Below is a small trained network, with its code and all its weights. Each question gives an input and a target symbol and asks what happens when units are switched off, that is, made to give their printed mean instead of their output.

import numpy as np


def w(rows, s, z=0):
    codes = np.array(rows[::2]) - 128.0
    scale = np.full(codes.shape[1], s)
    scale[-1] = z or s
    return codes * scale


def norm(h):
    return h / np.sqrt((h * h).mean(-1, keepdims=True) + 1e-5)


def f(y):
    return y / 2 * (1 + np.tanh(0.7978845608 * (y + 0.044715 * y**3)))


def softmax(a):
    e = np.exp(a - a.max(-1, keepdims=True))
    return e / e.sum(-1, keepdims=True)


def log_softmax(a):
    a = a - a.max(-1, keepdims=True)
    return a - np.log(np.exp(a).sum(-1, keepdims=True))


def net(x, mask):
    ids = ['αβγεηθμξπστ'.index(c) for c in x.split()]
    T = len(ids)
    res = E[ids] + P[:T]
    u = 0
    for l in range(2):
        r = norm(res)
        for j in range(2):
            rows = slice(2 * j, 2 * j + 2)
            q, k, v = (r @ M[l][rows].T for M in (Q, K, V))
            z = softmax(np.where(np.tri(T) > 0, q @ k.T / 2**0.5, -1e9)) @ v
            o = O[l][rows]
            res = res + np.where(mask[u + j], z, o[:, -1]) @ o[:, :-1]
        u += 2
        y = f(norm(res) @ A[l][:, :-1].T + A[l][:, -1])
        res = res + np.where(mask[u : u + 4], y, B[l][:, -1]) @ B[l][:, :-1]
        u += 4
    return log_softmax(norm(res)[-1] @ U[:, :-1].T + U[:, -1])


Q, K, V, O, A, B = {}, {}, {}, {}, {}, {}
E = w([
[130,124,105,118,136,103,115,204,111],'α',
[131,101,107,106,151,98,99,226,135],'β',
[106,140,159,130,140,157,82,130,105],'γ',
[120,151,147,133,146,122,96,162,101],'ε',
[125,151,131,107,151,112,83,189,93],'η',
[111,147,176,127,203,152,113,174,122],'θ',
[111,124,158,125,191,112,189,209,79],'μ',
[111,76,208,146,179,143,156,230,142],'ξ',
[94,105,135,71,154,115,129,149,127],'π',
[102,137,152,100,60,123,147,135,97],'σ',
[254,169,126,151,152,138,121,138,159],'τ',
],0.025)
P = w([
[140,72,108,213,57,111,128,48,93],'0',
[153,38,234,104,95,10,42,128,238],'1',
[197,31,243,108,126,45,65,115,141],'2',
[228,38,183,79,131,80,72,142,98],'3',
[224,64,162,73,125,118,88,161,120],'4',
[204,49,153,67,146,161,139,183,165],'5',
[168,72,148,80,119,202,163,199,196],'6',
[143,125,116,74,97,254,191,255,186],'7',
],0.0071)
Q[0] = w([
[78,136,191,42,165,189,115,254,137],'0.h1',
[130,149,110,206,151,109,86,151,150],'0.h1',
[66,83,170,68,156,193,64,218,112],'0.h2',
[128,196,132,111,117,48,80,178,129],'0.h2',
],0.0092)
K[0] = w([
[179,136,153,28,103,225,175,174,134],'0.h1',
[52,65,101,117,123,190,89,157,93],'0.h1',
[254,216,124,86,161,159,198,80,148],'0.h2',
[136,169,171,50,156,178,157,63,120],'0.h2',
],0.0067)
V[0] = w([
[152,117,173,249,54,123,172,72,165],'0.h1',
[181,154,135,158,139,122,99,140,141],'0.h1',
[155,77,109,128,156,162,167,112,184],'0.h2',
[63,149,144,115,120,143,136,170,108],'0.h2',
],0.013)
O[0] = w([
[141,128,150,176,140,115,106,168,80,29],'0.h1',
[145,156,61,154,133,202,104,182,109,99],'0.h1',
[192,92,155,125,152,177,89,101,147,3],'0.h2',
[115,88,63,110,185,92,2,63,108,181],'0.h2',
],0.011,0.007)
A[0] = w([
[184,255,162,157,51,90,27,154,121,3],'0.n1',
[97,59,119,106,48,113,186,106,81,194],'0.n2',
[180,84,4,176,175,190,6,166,184,83],'0.n3',
[174,167,124,91,133,142,126,183,3,92],'0.n4',
],0.006,0.0007)
B[0] = w([
[151,74,151,119,168,149,168,128,215,172],'0.n1',
[185,175,247,123,180,112,118,178,126,255],'0.n2',
[151,152,149,149,136,214,126,103,96,206],'0.n3',
[110,139,129,130,133,172,115,75,182,175],'0.n4',
],0.014,0.0038)
Q[1] = w([
[205,206,140,171,85,117,172,133,224],'1.h1',
[175,127,180,118,145,72,77,130,100],'1.h1',
[173,136,177,67,156,68,91,132,113],'1.h2',
[9,56,62,90,166,110,65,92,53],'1.h2',
],0.013)
K[1] = w([
[132,127,62,211,124,104,86,70,114],'1.h1',
[170,144,186,133,68,93,113,137,97],'1.h1',
[124,155,188,121,81,124,193,133,87],'1.h2',
[138,105,162,11,171,150,148,188,138],'1.h2',
],0.012)
V[1] = w([
[92,87,94,120,214,82,125,99,123],'1.h1',
[178,252,127,57,118,83,92,74,123],'1.h1',
[97,164,62,128,125,141,66,144,138],'1.h2',
[135,113,120,111,134,137,98,53,178],'1.h2',
],0.015)
O[1] = w([
[88,32,131,166,107,167,207,65,119,128],'1.h1',
[167,121,152,151,72,66,119,87,21,251],'1.h1',
[129,197,69,135,186,90,141,85,187,79],'1.h2',
[117,133,132,4,162,111,100,143,120,78],'1.h2',
],0.014,0.011)
A[1] = w([
[252,118,164,171,167,182,99,133,182,19],'1.n1',
[131,163,149,67,123,177,183,199,129,40],'1.n2',
[118,185,115,185,143,173,158,157,236,93],'1.n3',
[110,154,214,139,125,73,91,190,102,253],'1.n4',
],0.011,0.0048)
B[1] = w([
[4,160,44,75,63,181,212,151,92,138],'1.n1',
[79,138,33,133,156,156,168,77,83,139],'1.n2',
[126,123,207,147,59,51,14,155,94,152],'1.n3',
[194,98,122,110,213,57,62,112,52,247],'1.n4',
],0.013,0.016)
U = w([
[246,155,136,198,134,117,183,77,178,78],'α',
[174,188,108,130,131,137,44,229,169,68],'β',
[94,131,181,166,95,122,79,94,197,150],'γ',
[73,148,128,186,102,98,112,118,145,101],'ε',
[22,148,48,104,124,58,154,104,103,85],'η',
[159,148,117,66,241,198,105,93,126,96],'θ',
[160,42,131,207,104,216,187,126,116,111],'μ',
[74,82,177,130,131,181,79,175,185,172],'ξ',
[79,44,171,18,76,112,149,108,156,3],'π',
[178,79,156,139,140,93,74,131,78,178],'σ',
[129,153,95,130,115,163,153,162,107,179],'τ',
],0.011,0.0036)

Each question gives the input, a string of symbols that net reads in full, and the target symbol t.
The units are the heads (2 rows each of Q, K, V and O) and the neurons (one row each of A and B). Each row of codes is followed by its name. A weight is (code - 128) times the scale printed after its matrix; where a second scale follows, it is the last column's (O, A, B and U).
mask holds one flag per unit, layer by layer, with each layer's heads first. A switched-off unit (its flag False) gives its mean, the last column of its rows in O or B, instead of its output. The means were averaged over made-up inputs and are rounded, as every weight is.
A unit's drop is (log p(t) with every unit on - log p(t) with that unit switched off) / (log p(t) with every unit on - log p(t) with every unit switched off).
The circuit of an input: a set's keep is (log p(t) with only the set's units on - log p(t) with every unit switched off) / (log p(t) with every unit on - log p(t) with every unit switched off). Starting from all 12 units, units are removed one at a time, each time the one whose removal leaves the highest keep (on an exact tie, the one counted first), for as long as the keep stays at least 0.8.
units of the circuit, in order: the units of the circuit, biggest drop first
unit that matters most: the unit with the biggest drop
top k neurons: the k neurons with the biggest drops, biggest first
top k neurons in layer l: the k neurons of layer l with the biggest drops, biggest first
heads that matter: for each layer, one digit per head in row order, 1 if its drop is at least 0.15 and else 0, layers parted by /
input η τ β, target α: unit that matters most : 0.h2
input σ σ η π β, target π: heads that matter : 11 / 10
input σ θ μ σ π π α, target π: units of the circuit, in order : [0.h1, 1.h1]
input ξ π ε η, target π: heads that matter : 00 / 11
input θ η σ τ σ σ β, target η: heads that matter : 11 / 11
input β σ η θ η, target θ: top 3 neurons in layer 0 : [0.n2, 0.n3, 0.n4]
input β σ η τ ξ, target θ: top 2 neurons : [0.n2, 1.n2]
input σ π σ σ θ η γ, target θ: units of the circuit, in order : [1.h2, 0.h1, 0.n2]
input τ θ σ, target β: units of the circuit, in order : [1.h1, 0.h1]
input π ξ β γ γ θ ξ, target ξ: heads that matter : 00 / 10
input η η π σ β η τ, target α: heads that matter : 11 / 11
input η σ α σ β η θ η, target θ: units of the circuit, in order : [0.h2, 1.h2, 0.h1, 0.n3]
input σ γ τ σ, target μ: heads that matter : 11 / 10
input σ γ β σ η τ β η, target μ: unit that matters most : 0.h2
input σ σ σ η τ η σ α, target μ: heads that matter : 11 / 00
input β θ η α β γ π β, target π: units of the circuit, in order : [0.h1, 1.n4]
input τ π σ η β σ θ, target β: heads that matter : 11 / 10
input σ η τ σ σ σ σ σ, target μ: heads that matter : 01 / 10
input σ π η ξ θ, target ξ: heads that matter : 10 / 10
input η σ η β τ σ σ, target α: units of the circuit, in order : [0.h2, 1.h2]
